Below are the code and all the weights of a small trained network. Each question names an input and a class and asks about switching units off, where a switched-off unit gives its printed mean instead of its output.

import numpy as np


def w(rows, s, z=0):
    codes = np.array(rows[::2]) - 128.0
    scale = np.full(codes.shape[1], s)
    scale[-1] = z or s
    return codes * scale


def norm(h):
    return h / np.sqrt((h * h).mean(-1, keepdims=True) + 1e-5)


def f(y):
    return np.maximum(y, 0)


def log_softmax(a):
    a = a - a.max(-1, keepdims=True)
    return a - np.log(np.exp(a).sum(-1, keepdims=True))


def net(x, mask):
    res = np.array(x, float).reshape(1, 7) / 4 @ E
    u = 0
    for l in range(3):
        y = f(norm(res) @ A[l][:, :-1].T + A[l][:, -1])
        res = res + np.where(mask[u : u + 10], y, B[l][:, -1]) @ B[l][:, :-1]
        u += 10
    return log_softmax(norm(res)[-1] @ U[:, :-1].T + U[:, -1])


A, B = {}, {}
E = w([
[108,32,100,118,126,108,109,199,149],'x0',
[87,143,132,69,122,163,80,155,107],'x1',
[117,86,125,142,214,125,74,163,253],'x2',
[83,8,182,174,46,124,60,51,187],'x3',
[135,214,223,105,144,108,192,185,124],'x4',
[107,141,143,108,63,138,233,158,170],'x5',
[105,125,141,25,122,26,181,115,171],'x6',
],0.0074)
A[0] = w([
[110,103,63,70,127,179,146,164,165,40],'L0N1',
[139,104,30,186,133,137,198,77,111,59],'L0N2',
[114,132,162,81,138,118,195,139,108,135],'L0N3',
[106,121,160,81,94,131,146,52,136,59],'L0N4',
[114,105,163,98,207,50,101,164,190,112],'L0N5',
[138,65,36,135,127,200,115,107,159,2],'L0N6',
[134,46,114,99,92,144,121,130,119,135],'L0N7',
[137,124,129,154,164,133,2,127,117,189],'L0N8',
[142,175,175,75,137,148,122,121,110,99],'L0N9',
[97,163,125,204,147,170,81,111,66,44],'L0N10',
],0.0095,0.0028)
B[0] = w([
[72,201,188,178,158,135,130,165,141,180],'L0N1',
[227,187,77,165,116,49,83,127,143,197],'L0N2',
[145,149,83,121,125,65,161,165,72,215],'L0N3',
[107,85,165,108,100,154,141,113,92,186],'L0N4',
[112,143,21,164,161,144,78,61,203,253],'L0N5',
[188,181,79,254,152,96,128,202,184,208],'L0N6',
[119,133,113,162,90,172,79,171,174,205],'L0N7',
[169,78,96,193,97,193,125,129,113,255],'L0N8',
[97,162,156,95,115,144,189,102,144,188],'L0N9',
[125,74,102,124,165,131,116,152,192,214],'L0N10',
],0.0098,0.0058)
A[1] = w([
[110,75,191,196,102,151,102,80,121,2],'L1N1',
[143,78,187,128,89,136,101,77,232,134],'L1N2',
[92,167,140,71,161,206,127,93,145,40],'L1N3',
[68,94,177,182,15,96,70,49,167,158],'L1N4',
[176,86,103,107,204,187,7,123,73,92],'L1N5',
[120,175,100,131,138,155,120,159,165,102],'L1N6',
[189,69,93,182,132,189,47,168,156,231],'L1N7',
[71,2,160,172,158,140,97,112,186,93],'L1N8',
[101,76,100,62,185,66,142,154,164,44],'L1N9',
[195,208,168,133,208,173,115,172,128,39],'L1N10',
],0.0076,0.0036)
B[1] = w([
[126,76,42,173,181,124,119,75,129,150],'L1N1',
[147,92,57,119,151,198,75,115,40,171],'L1N2',
[163,148,78,149,156,119,169,162,185,135],'L1N3',
[100,35,99,148,155,196,143,124,99,188],'L1N4',
[1,61,141,103,108,179,113,92,147,169],'L1N5',
[96,187,131,184,131,130,68,143,99,164],'L1N6',
[76,100,130,161,86,188,113,100,85,245],'L1N7',
[144,61,98,79,76,238,101,66,64,179],'L1N8',
[148,200,83,221,132,117,92,122,181,144],'L1N9',
[131,126,189,135,100,135,79,91,180,158],'L1N10',
],0.0085,0.012)
A[2] = w([
[96,90,68,135,186,121,81,210,205,130],'L2N1',
[102,63,140,200,169,198,44,64,96,167],'L2N2',
[121,81,211,55,107,174,232,179,74,95],'L2N3',
[153,151,122,145,114,80,167,121,32,150],'L2N4',
[159,40,182,137,44,94,140,105,89,75],'L2N5',
[147,68,83,164,85,253,44,46,185,201],'L2N6',
[192,203,189,138,250,215,126,41,107,175],'L2N7',
[204,89,188,192,48,140,105,234,150,4],'L2N8',
[187,143,213,163,114,173,186,65,113,96],'L2N9',
[165,89,152,116,167,71,97,122,68,88],'L2N10',
],0.0076,0.0032)
B[2] = w([
[83,128,192,180,130,164,56,172,149,167],'L2N1',
[139,54,64,105,110,153,168,157,141,224],'L2N2',
[105,140,181,105,109,137,63,70,81,142],'L2N3',
[142,58,145,120,101,122,121,96,134,149],'L2N4',
[15,132,167,125,162,187,105,150,112,143],'L2N5',
[127,50,81,137,134,127,134,178,96,255],'L2N6',
[2,126,145,179,186,152,22,170,178,159],'L2N7',
[112,152,146,62,115,136,135,120,28,140],'L2N8',
[93,139,158,128,161,137,74,142,147,141],'L2N9',
[139,121,116,82,85,121,159,103,83,129],'L2N10',
],0.0092,0.017)
U = w([
[115,190,136,183,176,122,101,150,201,149],'0',
[97,7,101,147,151,205,99,122,150,250],'1',
[220,123,93,122,98,59,179,110,137,14],'2',
[94,134,217,82,84,136,158,116,67,30],'3',
],0.017,0.0018)

Each question gives the input, the list of numbers given to net, and the class t.
The units are the neurons (one row each of A and B). Each row of codes is followed by its name. A weight is (code - 128) times the scale printed after its matrix; where a second scale follows, it is the last column's (A, B and U).
mask holds one flag per neuron, layer by layer. A switched-off neuron (its flag False) gives its mean, the last column of its row in B, instead of its output. The means were averaged over made-up inputs and are rounded, as every weight is.
A unit's drop is (log p(t) with every unit on - log p(t) with that unit switched off) / (log p(t) with every unit on - log p(t) with every unit switched off).
most important unit: the unit with the biggest drop
k most important neurons: the k neurons with the biggest drops, biggest first
top k neurons in layer l: the k neurons of layer l with the biggest drops, biggest first
drop of u: that unit's drop, to one decimal
input [6,4,-6,-6,8,-5,6], class 2: most important unit => L0N3
input [1,-3,-8,-3,1,-4,4], class 2: 2 most important neurons => [L1N7; L0N3]
input [-3,-3,4,1,3,0,6], class 0: 2 most important neurons => [L0N8; L0N3]
input [-6,4,2,1,-3,5,8], class 3: 2 most important neurons => [L0N3; L0N4]
input [7,-3,-6,-6,-8,0,4], class 0: top 2 neurons in layer 2 => [L2N2; L2N6]
input [2,4,5,-3,-8,4,3], class 0: top 2 neurons in layer 0 => [L0N6; L0N1]
input [1,8,-3,2,-2,4,4], class 3: 2 most important neurons => [L0N5; L0N3]
input [-8,-6,-6,-1,-7,-1,3], class 2: 4 most important neurons => [L0N2; L1N7; L0N8; L1N8]
input [-8,-7,1,-7,4,6,5], class 3: 2 most important neurons => [L0N5; L0N6]
input [3,-6,0,-5,1,4,8], class 0: top 2 neurons in layer 1 => [L1N9; L1N8]
input [-6,-7,3,0,3,4,3], class 0: 2 most important neurons => [L2N2; L2N6]
input [4,4,-4,-4,0,3,8], class 2: top 2 neurons in layer 1 => [L1N7; L1N9]
input [0,7,3,2,5,8,7], class 0: drop of L0N5 => 0.2
input [-1,-3,-1,-5,6,4,-1], class 3: most important unit => L0N5
input [-5,-4,-5,-5,0,7,7], class 2: drop of L1N7 => 0.4
input [3,3,-5,-8,-2,-1,3], class 3: drop of L2N2 => 0.1
input [-8,3,-1,-3,6,-2,-1], class 0: drop of L2N7 => 0.1
